(in the rows, 128 means zero)
Each row is followed by its group and then its class within the group.
[191 137 139 118 141 138 133 126 117 118 150 124 113 129 128 152 130 117
 119 117 119 107 178]
Z > Q612
[108 123  86 122 112 142 119 137 142  98 135 121 112 128 144 128 111 134
  97 136 112 107 169]
Z > q644
[127 116 144 116 104 123 131 136 128 120 152 107 118 105 135 136 115 107
 107 122 121 101 193]
D > q282
[119 120 121 116 143 123 133 109 121 127 157 110 123 126 150 136 132 126
 117 114 124 112  76]
Z > q644
[132 119 192 123 144 115 116 138 116 120 149 108 130 112  85 140 104 114
 143 113 129 103 208]
M > q878
[126 119  93 139 122 140 126 108 115 120 197 132  97 131 134 154 127 121
 106 135 122  96 219]
M > q732
[114 122 118 117  98 147 132 130 146 111 125 108 126 159 137 138 113 118
  55 129 114 115 193]
D > q282
[132 133 112 124 140 123 131 117 125 105 164 108 111 124 116 141 110 137
 107 121 128  83 197]
Z > Q612
[139 119 166 114 117 123 129 126 106 129 147 122 131 115 118 132 118 101
 116 122 125 108 204]
M > q878
[120 124 116 132 116 124 123 139 141 145 138 120 119 125 140 126 111 132
 111 117 126  80 181]
M > q878
[120 142 180 117 151 130 113 127 137 133 148 116 128 122 105 139 104 120
 142 119 128  95 212]
M > q240
[132 148 135 118 112 134 150 136 137 119 139 103 136 125 131 137 113 157
 101 131 134 114 155]
D > q422
[129  99 112 121  91 149 126 124 134 128 141 124 119 125 140 149 128 116
  98 139 114 132 153]
D > q422
[122 120  86 118 110 134 123 121 155 116 144 118 141 133 143 134 116 114
  98 132 127 105 190]
M > q732
[141 138 218 110 177 132 127 141 112 113 158 126 135  99  85 135  77 109
 150 114 122 125 128]
Z > q839
[121 121 127 102 128 124 116 125 121 110 173  92 103 130  72 107  99 107
 118 128 125  90 252]
M > q732

Each row is followed by its group and then its class within the group.
[126 128 131 129 128 131 128 130 126 128 124 132 128 133 126 129 125 128
 128 130 123 130 132]
F > q608
[127 127 126 131 132 128 125 131 126 124 123 134 126 135 129 128 122 128
 128 128 122 129 128]
F > q608
[126 131 126 129 132 123 126 131 129 125 127 129 123 128 121 136 124 128
 128 129 123 129 127]
N > q819
[129 129 128 130 125 124 129 131 133 132 131 124 127 120 129 128 126 127
 126 130 123 126 130]
Y > Q417
[126 129 126 132 130 125 128 129 130 125 124 128 122 129 126 141 126 126
 127 131 124 132 127]
N > q819
[129 131 125 130 127 127 130 131 133 137 126 126 123 121 127 127 119 127
 126 129 117 130 134]
Y > Q674
[127 128 124 131 126 125 128 128 133 130 127 121 127 115 126 130 122 125
 129 127 128 127 127]
Y > Q417
[127 131 128 128 127 125 131 127 133 130 127 119 125 121 124 130 127 126
 126 131 124 128 127]
Y > Q417
[128 130 125 125 132 126 133 128 134 129 127 124 123 121 126 127 125 125
 127 130 123 128 130]
Y > Q417
[126 130 126 130 127 125 127 132 132 134 124 129 125 123 129 127 123 118
 126 125 119 129 132]
Y > Q674
[128 129 123 132 132 123 124 128 133 126 125 124 123 128 124 136 124 127
 129 129 122 130 128]
N > q819
[127 131 129 130 134 131 126 131 127 129 127 137 126 138 131 128 123 130
 129 127 123 130 126]
F > q608
[132 124 121 129 127 132 125 129 124 124 125 137 130 141 130 130 127 129
 128 128 131 129 128]
F > Q51
[128 130 130 131 127 123 126 126 129 118 130 126 125 132 127 137 126 128
 127 131 130 133 126]
N > q860
[127 126 129 122 124 130 132 127 123 122 134 126 132 125 128 125 134 130
 129 121 135 130 127]
E > q790
[127 130 124 130 129 124 128 133 134 131 124 123 127 121 129 130 122 129
 128 127 120 130 130]
Y > Q674
[127 129 124 133 131 118 126 129 133 121 123 124 122 129 128 140 127 129
 127 132 123 128 127]
N > q860
[126 131 122 131 129 121 126 124 132 122 126 124 123 131 123 143 128 128
 129 128 129 132 129]
N > q860
[129 128 125 124 122 126 128 125 123 126 133 123 129 120 127 126 132 129
 130 119 137 129 129]
E > Q330
[125 124 131 127 133 133 127 133 126 131 125 133 128 136 130 127 127 129
 129 130 121 128 127]
F > q608
[126 130 124 133 131 125 126 128 134 125 125 123 121 129 124 139 128 125
 127 131 121 136 126]
N > q819
[125 127 127 131 129 127 126 131 123 124 126 137 129 143 127 131 127 130
 129 126 129 129 126]
F > Q51
[131 127 128 121 127 131 133 126 124 128 129 128 133 121 125 123 133 127
 133 121 139 125 128]
E > q790
[129 128 127 124 124 125 130 130 122 123 134 124 132 123 129 126 134 128
 131 120 143 128 127]
E > Q330
[130 128 127 130 126 125 130 127 138 134 129 120 124 118 130 128 127 130
 128 132 122 127 130]
Y > Q417
[127 129 127 124 121 128 131 125 128 127 131 120 128 118 125 131 133 127
 127 126 135 126 128]
E > Q366
[126 128 130 129 133 131 128 128 124 126 127 135 130 142 129 131 127 129
 128 132 126 129 127]
F > Q51

Each row is followed by its group and then its class within the group.
[136 124 127 128 131 125 125 124 124 127 129 128 131 127 131 131 128 132
 128 133 136 137 133]
R > q446
[128 125 129 132 134 123 126 129 124 125 127 130 127 130 134 129 129 138
 124 138 133 136 128]
R > q446
[120 132 125 127 132 125 130 131 127 127 129 126 127 131 129 131 133 124
 130 125 128 128 125]
A > Q224
[132 125 131 127 131 129 126 124 134 128 126 127 126 124 125 125 124 120
 131 127 122 114 128]
W > Q483
[117 130 125 126 132 126 131 126 125 126 131 126 126 131 129 130 132 126
 129 126 127 133 126]
A > Q224
[136 126 130 130 128 124 122 129 124 127 126 129 131 129 130 130 127 132
 125 134 134 131 134]
R > q843
[128 128 128 137 134 126 128 131 132 126 128 130 124 130 123 124 127 128
 128 129 123 119 128]
W > Q483
[121 131 126 128 132 128 130 132 127 125 130 127 130 128 128 131 130 126
 131 127 128 127 127]
A > Q224
[129 127 127 123 131 130 130 124 130 127 129 124 130 119 129 133 129 119
 136 124 129 121 125]
A > Q224
[134 124 129 129 131 124 125 125 126 127 128 128 131 127 133 130 128 131
 127 133 136 135 132]
R > q446
[121 130 126 128 132 125 131 130 128 126 130 126 127 129 129 131 131 123
 131 126 129 129 128]
A > Q224
[116 132 125 132 130 127 131 136 127 125 130 127 129 129 128 131 132 126
 131 125 126 127 123]
A > Q224
[122 126 129 134 134 125 126 131 130 123 127 127 126 129 127 126 126 128
 130 129 124 120 127]
W > q107
[129 124 129 127 133 125 128 125 127 126 128 128 127 128 135 130 128 133
 127 135 134 135 131]
R > q446
[126 127 129 135 133 127 128 131 130 126 128 129 125 127 125 125 125 128
 129 130 123 121 128]
W > q107
[124 132 127 122 128 127 129 132 129 126 128 129 127 132 132 129 129 136
 125 129 126 126 125]
A > q365
[130 127 128 125 133 122 126 128 124 125 129 129 131 131 135 130 130 138
 123 137 135 137 131]
R > q446
[126 128 128 136 134 122 130 128 131 124 127 129 121 132 126 124 128 130
 128 130 127 123 130]
W > q107
[128 127 129 134 126 128 129 129 130 129 126 128 125 128 125 124 126 125
 128 122 125 124 132]
W > Q483
[131 125 129 129 129 127 125 126 125 128 128 129 129 130 133 131 129 135
 125 135 135 136 131]
R > q843
[125 127 129 139 128 125 125 134 130 128 126 130 124 132 126 124 127 126
 128 127 122 118 127]
W > Q483
[131 125 131 130 132 127 126 124 131 127 127 128 123 127 125 124 125 124
 131 128 123 119 129]
W > Q483
[135 125 130 128 131 123 125 124 127 126 127 128 130 129 133 129 127 134
 126 135 134 130 132]
R > q843
[123 127 129 139 136 124 130 132 131 124 129 131 122 134 125 124 128 133
 128 132 123 123 128]
W > Q483
[131 126 129 126 129 126 127 127 126 128 129 128 131 128 131 129 129 129
 127 132 132 137 129]
R > q446
[125 129 129 136 132 127 127 131 129 127 127 130 125 129 125 126 128 129
 127 128 125 123 128]
W > Q483
[129 125 130 132 133 128 128 125 132 126 127 129 126 125 124 125 125 126
 130 129 123 116 128]
W > Q483
[136 126 129 123 132 128 127 122 127 124 129 129 130 128 132 131 128 135
 127 135 135 131 131]
R > q446
[123 127 129 134 136 123 129 129 129 127 128 128 121 128 123 125 128 126
 129 129 123 126 129]
W > Q483
[128 126 130 132 134 128 127 129 130 126 127 129 125 128 125 124 126 125
 129 130 123 123 129]
W > Q483
[133 124 129 125 131 126 124 127 125 127 128 125 130 129 132 128 128 130
 126 134 131 136 130]
R > q843
[130 131 125 124 128 128 128 126 130 126 128 126 130 127 128 133 130 122
 134 123 131 124 129]
A > Q224
[125 130 128 130 130 126 127 131 130 128 127 124 125 129 126 127 127 128
 130 125 122 119 126]
W > Q483
[134 128 128 126 132 122 124 127 126 126 128 130 126 134 132 129 129 135
 125 135 133 134 132]
R > q843
[136 127 130 123 128 126 125 127 124 127 126 128 131 132 133 129 129 136
 124 133 132 134 131]
R > q843
[118 131 126 124 129 128 132 131 129 125 131 126 127 132 131 131 133 129
 129 126 127 127 126]
A > q365
[128 128 128 134 130 127 128 128 132 128 128 128 125 129 125 124 127 125
 128 126 123 122 128]
W > Q483
[140 120 131 119 128 129 123 117 129 130 127 125 130 122 136 132 126 125
 130 131 133 127 132]
R > q843
[123 131 123 132 136 125 130 131 130 123 129 130 123 135 125 124 127 134
 125 132 123 121 125]
W > q107
[126 130 127 136 132 121 124 136 123 124 128 133 130 138 129 129 130 142
 120 135 132 137 131]
R > q446
[128 130 127 128 131 121 123 134 123 126 129 132 128 138 132 128 130 144
 118 138 132 141 130]
R > q843
[135 127 128 124 132 124 125 127 125 123 129 128 132 131 133 133 129 137
 125 135 136 131 131]
R > q843
[120 132 125 126 127 127 129 132 127 126 129 125 128 129 130 133 132 125
 132 123 127 128 127]
A > Q224
[121 130 126 127 129 126 131 130 129 126 129 125 127 126 130 132 130 125
 132 125 128 125 126]
A > Q224
[126 129 127 134 129 125 130 129 131 128 130 128 123 130 123 125 127 125
 129 125 125 123 129]
W > Q483
[130 127 127 129 131 129 126 125 134 127 127 128 125 125 126 125 126 125
 131 128 123 112 127]
W > Q483
[127 127 128 136 139 121 129 128 131 123 129 126 124 131 123 128 127 128
 130 130 127 120 130]
W > q107
[135 127 128 127 128 126 126 124 127 127 127 128 131 128 132 130 128 129
 128 130 133 130 130]
R > q843
[131 125 131 135 133 126 126 119 131 128 126 129 125 126 126 124 125 123
 130 130 123 115 132]
W > q107

Each row is followed by its group and then its class within the group.
[128 126 126 126 144 130 137 141 131 128 131 127 129 128 142 130 130 123
 129 131 133 128 133]
Q786 > <27>
[126 124 133 126 117 123 131 152 121 129 133 142 136 132 127 125 123 121
 127 126 134 127 133]
Q922 > <51>
[130 130 130 125 133 126 126 141 137 127 126 129 127 128 119 124 130 132
 131 137 146 125 133]
Q172 > <42>
[120 120 133 132 149 124 130 122 129 134 132 129 125 126 125 127 125 130
 125 136 136 127 133]
Q786 > <27>
[135 126 133 123 113 125 129 116 113 129 132 145 132 125 129 127 128 128
 131 121 135 126 127]
Q922 > <25>
[137 120 124 122 109 134 125 121 114 126 120 127 121 127 133 114 129 133
 129 133 137 128 131]
Q172 > <47>
